Below is a small trained network, with its code and all its weights. Each question gives an input and a class and asks what happens when units are switched off, that is, made to give their printed mean instead of their output.

import numpy as np


def w(rows, s, z=0):
    codes = np.array(rows[::2]) - 128.0
    scale = np.full(codes.shape[1], s)
    scale[-1] = z or s
    return codes * scale


def f(y):
    return y / 2 * (1 + np.tanh(0.7978845608 * (y + 0.044715 * y**3)))


def log_softmax(a):
    a = a - a.max(-1, keepdims=True)
    return a - np.log(np.exp(a).sum(-1, keepdims=True))


def net(x, mask):
    res = np.array(x, float).reshape(1, 4) / 4 @ E
    y = f(res @ A[0][:, :-1].T + A[0][:, -1])
    res = res + np.where(mask, y, B[0][:, -1]) @ B[0][:, :-1]
    return log_softmax(res[-1] @ U[:, :-1].T + U[:, -1])


A, B = {}, {}
E = w([
[41,75,3,48,135,227,54],'x0',
[85,128,146,84,138,122,125],'x1',
[152,162,210,202,190,208,56],'x2',
[253,124,117,131,133,114,117],'x3',
],0.0078)
A[0] = w([
[127,75,77,105,137,218,106,41],'N1',
[125,121,35,126,183,178,54,44],'N2',
[134,133,173,156,176,178,78,4],'N3',
[165,142,195,94,148,254,108,136],'N4',
[154,170,132,170,163,113,161,88],'N5',
[131,181,145,190,147,188,33,109],'N6',
[155,105,50,175,79,94,103,213],'N7',
],0.0091,0.0027)
B[0] = w([
[199,200,144,223,98,75,180,236],'N1',
[254,151,215,151,182,204,160,247],'N2',
[148,82,135,93,74,184,130,198],'N3',
[89,122,31,149,71,99,125,236],'N4',
[158,123,147,152,185,150,119,200],'N5',
[178,86,13,141,77,161,115,254],'N6',
[12,161,81,109,106,85,141,203],'N7',
],0.0099,0.0049)
U = w([
[189,129,231,124,142,180,158,4],'0',
[126,2,83,56,29,138,102,97],'1',
[124,105,103,117,148,137,61,253],'2',
],0.0099,0.0031)

Each question gives the input, the list of numbers given to net, and the class t.
The units are the neurons (one row each of A and B). Each row of codes is followed by its name. A weight is (code - 128) times the scale printed after its matrix; where a second scale follows, it is the last column's (A, B and U).
mask holds one flag per neuron, in row order. A switched-off neuron (its flag False) gives its mean, the last column of its row in B, instead of its output. The means were averaged over made-up inputs and are rounded, as every weight is.
A unit's drop is (log p(t) with every unit on - log p(t) with that unit switched off) / (log p(t) with every unit on - log p(t) with every unit switched off).
The circuit of an input: a set's keep is (log p(t) with only the set's units on - log p(t) with every unit switched off) / (log p(t) with every unit on - log p(t) with every unit switched off). Starting from all 7 units, units are removed one at a time, each time the one whose removal leaves the highest keep (on an exact tie, the one counted first), for as long as the keep stays at least 0.8.
circuit, biggest first: the units of the circuit, biggest drop first
most important unit: the unit with the biggest drop
top k neurons: the k neurons with the biggest drops, biggest first
drop when u is switched off: that unit's drop, to one decimal
input [4,7,-3,-6], class 2: circuit, biggest first	[N3 N6]
input [-7,8,7,2], class 2: circuit, biggest first	[N4 N2]
input [5,-6,-5,6], class 2: most important unit	N7
input [6,-4,-5,-6], class 0: circuit, biggest first	[N2 N1]
input [8,5,8,-7], class 0: top 3 neurons	[N2 N1 N7]
input [3,-5,6,8], class 1: top 2 neurons	[N6 N4]
input [7,0,5,2], class 0: top 2 neurons	[N2 N1]
input [3,-4,4,8], class 1: top 3 neurons	[N6 N4 N3]
input [7,-7,-6,-7], class 0: drop when N3 is switched off	0.0
input [7,4,5,-8], class 0: drop when N1 is switched off	0.4
input [-1,0,6,-4], class 1: drop when N6 is switched off	0.1
